Known rows, with every way that one mark hangs from another:
{vidi {famo {delut pulo} {rapan ridi}}}: [ 6  1  0 -5  0 -1  6 -1 -2  7 -2  8 -1  1 -2  1 -6  4 -1 -3 -2 -5  3 -4
 -2  3 -1  4 -9  1  1 -3 -2  0  1  0 -1 -2  8  2  4 -3  0  5 -1  0  3  0
 -4  2  0  1  0 -6 -8 -3 -7  0]
{vidi {delut {pulo vipa}} {famo nado rapan}}: [ 16   0  -1  -9  -1  -9   6   0  -6   0   2   7  -9  -5  -9   0  -1   6
  -5  -2  -2  -8   6   1  -6   8  -9   6 -16   6   2  -5  -3  -6   7   1
   3  -5  12   6   4 -15 -13   0   0   4  -8  -2  -2   6   2   5  -2  -4
  -7  -3  -6   8]
{vipa {delut pulo {vidi {famo nado {rapan ridi}}}}}: [  5   2  -2   2  -2  11  -2   4   0   1   0  -3   6  -3   0   2   9  -2
  -9   4   0  -1   1   2  -1   4  -4   1   1   0 -12 -10   1   1   3  -6
  -2  -2  -7   3   1 -10 -20  -4   2   2  -4  -2  -1  -5   1  -5   1   0
   1  -1   2   4]
{rapan {ridi tizu}}: [-21   2  -1   7   2  11   4  -5   6   5   2  -4   2   7   8   6  -7  -1
  13  -1   0   6  -5   0   7 -11  12  -5   9  -9   3  11   4   1  -9  -5
  -3   1  -3  -9  -4  29  25   5  -1   1  12   2   2   2   1   2   4   4
   6  -1   1  -4]
{famo {delut vidi} rapan}: [ 4  1  2 -5  1 -7  3  2  3  2 -7  2 -1  2 -3 -4 -7  3 -2  0 -4 -1  2 -8
 -1  4  0  1 -2  2 -1 -1  0  1 -1  4 -2 -1 -1 -1  4 -6  6  1 -1 -5  4  2
  1 -3 -3 -4  2 -6 -6  2 -4 -8]
{gutu lited}: [-19  -8   0  -3   3   6   2   4  -1  -6  -3  -5   4   4  -2   1 -12  -2
  22  -6  -1   9  -7   2   6  -7  12 -11  19   5  15  24   0   0  -8   3
  -1   1  -9  -6  -8  18  32   3   2  -1   6   2   9  -2  -5   0  -7  -4
   6   2   1  -2]
{vipa {delut {rapan {ridi {tizu gutu}}} {vidi famo}}}: [  1   7   0  10   0  13  -2   9   2   4   4  -4  10   4   5   1  14  -5
 -12   4   5   1  -1   4   5  -3   1  -1   6  -4  -6  -4   2   4   0 -12
  -5   4 -11  -1   2   5 -10  -1   1   1   4   0  -2  -8  -3  -8   6   3
   1   1   4   1]
{pulo {vipa {delut {vidi famo}}}}: [ -9  -1   2   7  -2   8 -12   4   1  -2  -6 -11   9  -3  -2   1   6 -10
   3   4   4   6  -7  -2   4   0  -1  -5   7   1  -9   1  -1   2   1   3
  -4   6  -8   2  -4   0  -3  -8   0  -1   0   0  -1  -6  -6  -5   0   8
   9   3   9  -1]
{nado {pulo {vipa {delut {rapan {ridi tizu}} {vidi famo}}}}}: [ -8  -1   3  10   0  -8 -14  -3   2  -1  -4  -5   0  -1   4   0   6  -6
   1  -2   3   3  -5   0   0  -1  -2  -2   4  -7  -7  -3  -2   4   1   5
   2   9  -3  -1  -5   1  -5  -4  -2  -5  -6   2  -4  -4  -1  -2   2  16
   7   2   7  -5]
{pulo {vipa {delut {rapan {ridi {tizu gutu}}} {vidi famo}}}}: [ -2   4   1  11   0   3 -11   4   3   2   1  -9  12   0   5  -2  15 -11
  -3   3   5   4  -3   2   6  -4  -1  -3   8  -4  -7  -1  -1   3   1  -5
  -5   7  -7  -1  -1   3  -8  -5   1  -1   2   2  -7  -5  -4  -5   6   8
   7   3   8   0]
{vidi {delut {pulo vipa} rapan} famo}: [  9   2   1   0  -3  -1   4   3  -8   1   4   1  -2  -4  -7   0   3  -1
  -8   2   2  -5   2   3   0   3  -8   3  -9   5   3  -5  -2  -3   6  -5
   0   1   7   7   4 -12 -17  -4   0   1  -4  -1  -3   2  -1   2   4  -1
  -7  -1  -1   7]
{vidi {delut pulo} famo}: [  0   1   0  -2  -3   3  10   2  -7   1   2   2  -6  -3 -11   4  -6   3
   2   1   1  -4   0   2   1   2  -3   1  -8   9   8   3   0  -6   2  -4
   0  -2   4   5   0  -2  -1  -1  -1   2  -3  -1   4   3   0   2   0  -2
  -6  -3  -3   6]
{gutu {lited kinuvov}}: [-11 -11   0  -5   0   5  -1   2  -1  -8  -4  -5   6   2   2   6 -15   2
  24  -6  -4  12  -8   5   7  -8  12 -12  23   4  22  30   2   3 -10   7
  -1   0 -10  -6  -7  20  38   0   4  -4   8   2   9  -3  -5   1 -11  -8
  11   1   0  -1]
{nado pulo}: [-27  -9   3   1   0  -5  -6  -1   1  -7 -10  -3  -9  -1  -2   1 -12   0
  17  -2   0   6  -9  -4  -1  -3   7  -7   8   2   4  10   1   1  -5  13
   4   5  -4  -1 -10   9  21  -2  -3  -3  -1   1   8  -2  -1   1  -7  13
   3   1   6  -7]
{delut {pulo vipa} {vidi famo}}: [  4   1   0   6  -2   2  -5  -6  -1   0   0  -4   5  -7  -5  -3   6  -6
   0   5   2   1   0   3   1   2  -5   0   0   3  -5  -6   0  -3   4   0
  -1   1  -6   5  -1 -10 -15  -5   0  -5  -8  -1   0  -2   2  -5   3   0
   6   2   4   3]
{delut {pulo vipa} {rapan {ridi tizu}} vidi}: [  9   6  -1  13   0   1  -6  -9   3   3   8  -6  11  -2  10  -5  15  -9
 -13   6   2   1   3   6   3  -4  -6   3   6 -12 -12 -15   1   3   2 -11
  -3   2  -4   0   4  -8 -27  -5   1  -6  -1   1 -10  -2   5  -2  15   0
   4   3   5   0]
{delut {vidi famo}}: [ -9   0   0   2  -2  14   4   1   0   1  -2   0   0   1  -8   0  -6   1
   2   4   4   2  -3  -1   2   0   5  -3   1   4   3   3   3  -1  -2   1
  -1   3 -10   2  -2   8  12   2  -1  -1   1  -1  11  -6  -2  -9  -2   0
   5   2   0   0]
{kinuvov lited}: [-22  -8   2   0  -6  12  -6   4   3  -5  -3  -8   2  -1  -3   6 -10  -9
  18   5   5  13 -10  -9   4  -5  12  -7  14  10  17  25   1  -1 -10  15
   0   2  -6  -4  -8  15  33  -4   3  -3  13   0  12  -8  -5   3  -9  -4
   2   1   1  -3]
{delut pulo {rapan {ridi {tizu gutu}}} {vidi famo}}: [ 14   9  -2  10   1   3   3  -4   0   7  12   3   7   1   6  -4  14  -3
 -15   4   3  -4   6   8   2  -4  -2   5   0  -7  -2 -13   2   0   2 -15
  -2   1  -4   0   6  -4 -21   2   1  -3  -1   1  -5  -2   5  -5  12  -4
  -2   1  -1   4]
{rapan {ridi {tizu {gutu lited}}}}: [-17   3  -1   7   5   4   4  -2   5   4   5  -3   5   9   8   4  -2  -2
  18  -6   0   6  -4   3   9 -15  15  -6  15  -7  11  17   2   0 -10  -8
  -3   1  -5 -12  -5  32  31   8   0   1  11   3   1   3   0   2   4   2
   6  -1   1  -4]
{vidi {famo {delut pulo} nado {rapan ridi}}}: [ 12  -1  -2 -11   1  -4   7  -2  -2   3   0  11  -6   0  -1   0  -6   8
  -4  -4  -3  -7   6  -3  -7   6  -2   6 -13   1  -2  -6  -2  -2   3   3
   2  -6  10   2   5  -8  -4   7   0   4  -2  -2  -2   5   4   3  -6  -8
  -7  -4  -9   3]
{lited gutu}: [-24  -9   2   1   2  15   2   1   2  -6  -5  -5   3   5   1   9  -6  -2
  17   7   3   9 -10  -3   5  -6  11  -8  14   6  21  22   6   3  -8   6
  -1   1  -8   1  -5  16  33   2   1  -3  11  -4  11  -4  -3   1 -10  -4
   2   2   3  -4]
{vidi delut}: [-17  -2   1  -1  -2   6   7   4  -2  -3  -3  -5  -6   1  -8   4 -11   2
  10   2   0   3  -5  -3   4  -3   5  -5   3   7   8  12   1  -2  -4   0
  -1   0  -2  -1  -4  10  18  -2  -1   1   5   0   9   1  -4   2   0   1
  -3   0   2  -2]
{delut {pulo vipa} rapan vidi}: [  5   1   0   8  -2   1  -8  -4   0  -3   2  -8   9  -6   3  -8  12  -9
 -10   8   2   3   0   2   1   1  -7   0   6  -1 -10 -12   1   2   3  -3
  -2   3  -7   4   1 -19 -26  -9   1  -6  -4   0  -5  -5   1  -4   8   0
   2   5   7   1]

Rows:
[ 12   2   1  -3  -1  -3   6  -2  -6   7   3   4  -3  -2  -6   2   0   1
  -6  -1  -1  -7   4   0  -1   4  -8   6 -12   0   2  -5  -5  -2   6  -5
   0  -1  12   5   6  -7 -12   1  -1  -1  -2   0  -7   5   1   4   7  -3
  -8  -4  -6   4]	{vidi {delut {pulo vipa}} {famo {rapan ridi}}}
[  8  -1  -3  -9  -1  -7   2  -4   2  -8  -2   2  -5  -5  -2  -4  -3   6
  -1   0  -5  -2   5   0  -7   6  -3   2  -3   6  -6  -7   4  -5   2   5
   3 -10  -3   1  -1 -14  -7  -1   0   1  -9  -2   7   3   6   1  -7  -7
   1   1  -1  -2]	{famo {delut pulo vidi} nado}
[  8   8  -2  11  -1   9  -3   6   1   4   6  -5  12   0   6   0  18  -6
 -14   5   3   0   2   6   4  -2  -3   1   5  -3  -9 -10   2   2   2 -15
  -5   1 -10   1   3  -5 -24  -4   2   0   0   0  -5  -7   0  -6   8   1
  -1   1   4   4]	{vipa {delut pulo {rapan {ridi {tizu gutu}}} {vidi famo}}}
[  7  -2   1 -11   0  -9   8   3  -5   0  -1  11 -17   0 -11   1  -9  11
  -3  -4  -2  -8   4  -1  -8   7  -3   5 -16   5   7  -1  -3  -4   4   5
   6  -2  11   4   2  -5   3   5  -1   4  -7  -1   5   4   1   3  -6   0
  -8  -3  -8   3]	{vidi delut {famo {nado pulo} rapan}}
[  5  -4  -1 -16   2 -12   4   2   3  -4  -7   7  -9   1  -1  -4 -10  10
   2  -4  -7  -3   5  -8  -8   6   1   2  -7   5  -2   0   1  -2   0  11
   3  -8   7  -1   2  -9   8   4   0   4   1  -1   2   4   1   4 -10  -7
  -7   0  -6  -4]	{famo delut nado rapan}
[-13   2  -1   6   4   3   3  -3   5   3   4  -3   6   8  10   6  -3  -1
  18  -6  -2   7  -4   5   9 -15  15  -6  16  -8  14  20   3   1 -11  -6
  -3   0  -6 -12  -5  33  33   6   1  -1  12   4   1   2   0   3   3   0
   9  -1   0  -4]	{rapan {ridi {tizu {gutu {lited kinuvov}}}}}
[  2   1   0   1  -1  -6  -4  -5   2  -3  -4  -5   4  -5  -2  -3   0  -3
   2   2  -2   2   0  -2   1   2  -4  -1   2   4  -6  -4   1  -2   1   3
  -2  -2  -4   1  -1 -11  -6  -6  -1  -6  -4   1   0  -1   1  -2   3  -2
   2   2   4  -6]	{famo {delut {pulo vipa} vidi}}
[ -8  -1   1   9  -1  10 -13   3   2  -1  -3 -12  12  -1   4  -1   9 -12
  -4   6   4   6  -5  -1   5  -1  -2  -4   9  -4 -13  -4  -2   6   0  -1
  -4   7  -7   1  -2  -2 -11  -8   0  -2   3   0  -5  -6  -5  -4   5   7
   7   3   9  -2]	{pulo {vipa {delut {rapan ridi} vidi}}}
[ 4 -1 -1 -8 -1  4  6  2 -3  0  1  9 -5  2 -2  0 -7  7 -5 -1  1 -4  3 -2
 -4  5  1  2 -9  3  0 -3  0  0  1  3  3 -2  6  2  3 -1  3  6  0  6  0 -2
  3  2  0  1 -8 -5 -4 -1 -5  3]	{vidi {famo {delut {rapan ridi}} nado}}
[-7  0  1 -1  0  3  2  1  1  0 -2  0  2  5  5 -1 -7  0 -2  1 -1  2 -1 -5
  2 -2  3 -2  3 -1 -2  0  0  4 -3  0 -2  1  1 -2  1  2  6  0 -2 -1  9  1
 -1  0 -2  1  2 -3 -5  0  0 -6]	{famo {delut {rapan ridi}}}
[-18  -7   4   6   0  -8 -16   1   1  -7 -10  -8  -1  -3   2   0   1  -7
   8   0   2   6  -8  -3   0  -1  -1  -6   8  -1  -6   2  -3   4  -1  12
   2   8  -3   1  -8  -3   0  -8  -2  -4  -4   1  -2  -4  -3   0  -3  17
   5   3  10  -6]	{nado {pulo {vipa {delut rapan}}}}
[ 10  -1  -2  -6  -1  -2   2  -1  -3   0   2   7  -3  -2   0  -2  -1   4
  -6  -1  -1  -5   4   0  -5   6  -4   4 -10   2  -4  -8  -1  -2   3   2
   2  -4   8   3   3 -10 -10   2   0   4  -4  -2  -2   4   3   3  -6  -4
  -3  -2  -4   4]	{vidi {famo {delut {pulo vipa} {rapan ridi}} nado}}
[ 13   6   0   7   2  -7  -3  -7   2   5   4   0   6  -4   0  -4  12  -5
  -3   1   1  -2   3   4   2  -1  -4   4  -1  -3  -3  -7   0  -3   4  -5
  -2   1  -3   1   2  -6 -15  -1   0  -5  -5   1  -6  -1   4  -4   8   0
   4   1   1   2]	{delut {pulo vipa} {vidi {famo {rapan {ridi {tizu gutu}}}}}}
[-14  -3   2   7  -2   6 -13   6   2  -4  -7 -13  10  -2   3   0   6 -11
   4   5   3   8  -7  -3   5  -2  -1  -6  10   1  -9   3  -1   4  -1   4
  -4   6  -6   1  -5  -2  -4  -9   0   0   4   0  -5  -5  -7  -1   0   9
   5   3  10  -1]	{pulo {vipa {delut rapan}}}
[ 11   2   0  -3   0  -6   5  -1  -5   2   7   8 -11   1  -3   1   0   6
 -11  -3   2  -8   4   4  -5   3  -5   6 -13  -3   3  -7  -3  -1   5  -2
   6   1  11   3   4  -1  -8   3  -1   4  -7  -1   0   5   2   4   0   4
  -4  -3  -4   5]	{vidi {delut {rapan {ridi tizu}}} {famo {nado {pulo vipa}}}}
[  0   4  -1  10   2  -5  -6  -5   2   2   6  -6  10  -1  13  -4  13  -9
   0   2   1   3   0   4   5  -8  -1   0   9  -7  -4  -4   1   1  -2  -8
  -3   1   1  -3   0  -2 -14  -4   1  -2   4   2 -13   3   3   5  10   3
   0   1   6   1]	{delut {pulo vipa} {rapan {ridi {tizu gutu}}}}
[ -6   2   0   8  -2  20  -4   8   2   1   0  -8  10   3   5   1   8  -6
 -13   7   4   4  -3   0   4  -1   0  -3   9  -4 -12  -7   1   8  -1  -9
  -5   4 -12   0   1   0 -12  -5   1   0   5  -1   0  -9  -4  -7   6   3
   1   2   5  -1]	{vipa {delut {rapan ridi} vidi}}
[  0  -3   0  -8  -2  -3   8   2  -6  -3   0   7 -16  -1 -12   3  -9   9
   1  -3   0  -6   1   1  -6   5  -1   2 -12   7   8   2  -1  -4   3   5
   7  -2   7   4  -1   1   7   3  -1   5  -8  -2  10   4   1   3  -8   3
  -3  -3  -4   4]	{vidi delut {famo {nado pulo}}}
[ 19   3  -2  -8   5 -24   0  -7   6   1   2   6  -3   0  10  -5   5   5
   0  -7  -9  -6   9  -2  -6   2  -4   7  -7  -5  -6  -7  -1  -3   2   1
   2 -10  11  -5   4 -10  -9   4   0   2  -3   1 -11   9   7   8   1  -6
  -4  -2  -5  -3]	{famo {delut {pulo vipa}} nado {rapan {ridi {tizu gutu}}}}
[  2  -3  -2 -10   0  -1   3   0   1  -5   0   5  -5   3   5  -3  -6   7
  -5  -1  -3  -2   3  -3  -5   3   1   2  -3   0  -6  -5   1   2  -1   4
   3  -5   5  -1   1  -5   1   3   0   5   1  -2   2   4   2   4  -6  -5
  -3   0  -2  -2]	{famo {delut {rapan ridi}} nado}
[  2  -2  -1  -9  -1   1   6   5  -3  -2  -1   8  -6   1  -4  -1  -7   7
  -2  -1   1  -3   2  -2  -5   5   1   1  -9   7   2   0   1  -2   1   5
   3  -3   5   2   2  -3   5   4   0   6  -1  -2   5   1  -1   0 -11  -4
  -4   0  -4   4]	{vidi {famo {delut rapan} nado}}
[ 26   4  -2  -6   3 -18   0 -11   6   3   3   6  -2  -1   8  -6   6   5
 -10  -4  -8  -7  11  -1  -7   5  -7   9  -9  -8 -12 -16  -1  -2   5  -1
   2  -9   8  -3   7 -14 -18   3   0  -2  -6   1  -9   6   9   3   4  -8
   0  -1  -6  -3]	{famo {delut {pulo vipa} vidi} nado {rapan {ridi tizu}}}
[ -2  -3  -1  -9  -1   2   6   3  -2  -2  -3   7  -7   0  -6   1 -11   8
   4  -2   0  -2   1  -2  -4   5   3   0  -8   8   3   4   2  -4   0   7
   3  -4   3   1  -1   1  12   5  -1   6  -2  -2   8   2   0   1 -12  -3
  -1  -1  -4   2]	{vidi {famo delut nado}}
[ 5  2  0  1  1 -1  0 -4  3  2  0  5 -4  1 -2 -2  0  3 -4  0  1 -3  2  1
 -3  2  0  3 -5 -5 -3 -5  0  0  2  2  2  2 -2  0  2  4  2  5  0 -1 -5  0
  3 -2  2 -5 -1  2  6  1 -2 -1]	{delut {vidi {famo {nado {pulo vipa}} {rapan {ridi tizu}}}}}
[  7   5   0   1   1   1  12   6  -6   5  10   6  -2   6  -3   2   0   3
  -5  -4   3  -5   2   5   4  -4   1   2  -4   0  14   6  -2  -1   0 -12
   0   2   5  -1   4  11   6   6   1   2   3   1   0   3  -3   1   6  -3
  -6  -2  -5   5]	{vidi {delut {rapan {ridi {tizu {gutu lited}}}}} famo}
[  9  -3   2 -10   0 -12   5   2  -5   0  -1   9 -15  -2 -11   0  -6   9
  -3  -5  -1  -8   3  -2  -8   8  -6   5 -16   4   5  -2  -4  -3   6   6
   6  -1  12   5   2  -7   0   3  -1   3  -8  -1   2   4   0   4  -5   2
  -6  -3  -6   3]	{vidi delut {famo {nado {pulo vipa}} rapan}}
[ 14   5   0   0   0  -6   7  -2  -4   8   5   4  -3  -1  -4   3   1   2
  -4  -2  -1  -7   4   2   0   1  -7   6 -12  -2   4  -4  -3  -4   5  -7
  -1  -1  12   2   6  -3 -10   1  -1   0  -2   1  -8   5   1   4   8  -2
  -7  -4  -5   4]	{vidi {delut {pulo vipa}} {famo {rapan {ridi tizu}}}}
[  5  -2   0  -2   4 -14  -7  -6   7   0  -2   3  -7   1   7  -2   3   4
  -2  -5  -4  -2   3  -1  -7   1  -1   3  -3 -11  -9  -7  -2   3   1   6
   5  -1   5  -4   0   0  -3   4  -1   1  -5   1  -5   2   5   3  -2   7
   4   0  -1  -4]	{famo {nado {pulo {vipa {delut vidi}}}} {rapan {ridi tizu}}}
